-35  22  45  41
24  10  19  34
=>
41  19

-2  -18  -2  38
25  13  -15  -10
=>
38  -15

10  26  42  8
22  22  19  -12
-7  -14  -20  8
11  4  -6  -10
7  8  7  -4
=>
8  19  -14  11

-1  -6
1  -46
=>
-6  1

-15  48  14  35  32
-28  33  41  27  -31
=>
32  27

-8  0  3  -14  0
-41  -3  -5  -6  -16
15  0  5  2  -12
=>
0  -6  5
---
23  3  -20  19  14
-43  -9  -9  19  17
-19  -18  1  -12  -10
-23  -17  20  -17  -1
-23  17  23  10  -4
9  9  26  3  -7
-3  -15  17  -15  -10
-8  -12  -13  -18  -9
-13  17  -20  -4  7
=>
23  3  -20  19  14
-19  -18  1  -12  -10
-23  17  23  10  -4
-3  -15  17  -15  -10
-13  17  -20  -4  7

-12  32  -21  37
44  -19  11  13
-3  45  37  -14
-25  -18  45  11
=>
-12  32  -21  37
-3  45  37  -14

-12  25  -22  -7  -26
-43  20  17  -12  -21
-18  5  7  -35  -13
-8  25  9  -17  14
=>
-12  25  -22  -7  -26
-18  5  7  -35  -13

7  0  5  3  3  4  3  6  5  2  3  -2  40  -4  14
10  1  6  1  -5  10  18  -2  1  -3  2  3  -22  3  -1
-8  -2  1  7  3  0  -31  0  4  -2  -2  -5  20  0  1
-4  7  -3  1  2  6  -8  3  1  5  -2  -3  6  -5  3
8  -5  -3  0  -2  -4  -10  -15  -3  -2  -3  -1  44  0  1
1  -1  0  5  -3  3  -1  -5  3  3  4  -1  -15  0  -4
=>
7  0  5  3  3  4  3  6  5  2  3  -2  40  -4  14
-8  -2  1  7  3  0  -31  0  4  -2  -2  -5  20  0  1
8  -5  -3  0  -2  -4  -10  -15  -3  -2  -3  -1  44  0  1

1  -5  -7  6  -6  5  -3
-37  -30  37  -22  -16  30  -38
19  11  -14  -5  4  -9  13
10  9  -3  -6  5  -8  9
-14  -16  10  -2  -12  16  -17
-11  -7  12  -7  -4  7  -10
-8  1  21  -20  3  1  -6
=>
1  -5  -7  6  -6  5  -3
19  11  -14  -5  4  -9  13
-14  -16  10  -2  -12  16  -17
-8  1  21  -20  3  1  -6

22  -33  -39  13  7  19  17  23  -19  -38  2  35  -28  20  20
-16  32  -14  -18  -40  -28  -20  -17  -27  29  -38  -48  35  -8  -21
9  -39  -6  19  16  18  15  14  8  -38  17  28  -35  12  18
16  -19  -31  16  -12  10  13  23  -40  -25  -14  -22  -17  18  13
42  -28  -39  34  -44  40  39  42  -48  -24  -40  -2  -32  35  43
=>
22  -33  -39  13  7  19  17  23  -19  -38  2  35  -28  20  20
9  -39  -6  19  16  18  15  14  8  -38  17  28  -35  12  18
42  -28  -39  34  -44  40  39  42  -48  -24  -40  -2  -32  35  43

36  12  23  -18
11  -31  -11  21
8  -10  -4  -6
18  -6  -12  16
1  6  5  6
13  -25  -14  -15
13  -31  -13  21
46  -5  29  -1
=>
36  12  23  -18
8  -10  -4  -6
1  6  5  6
13  -31  -13  21

1  0  0  -1  0  0  1  0  0
-5  -4  -7  27  -4  26  22  -3  -8
0  -1  -1  0  0  0  1  1  0
4  3  7  -27  2  -24  -21  3  7
-22  -22  -25  8  36  -8  -28  33  -19
=>
1  0  0  -1  0  0  1  0  0
0  -1  -1  0  0  0  1  1  0
-22  -22  -25  8  36  -8  -28  33  -19
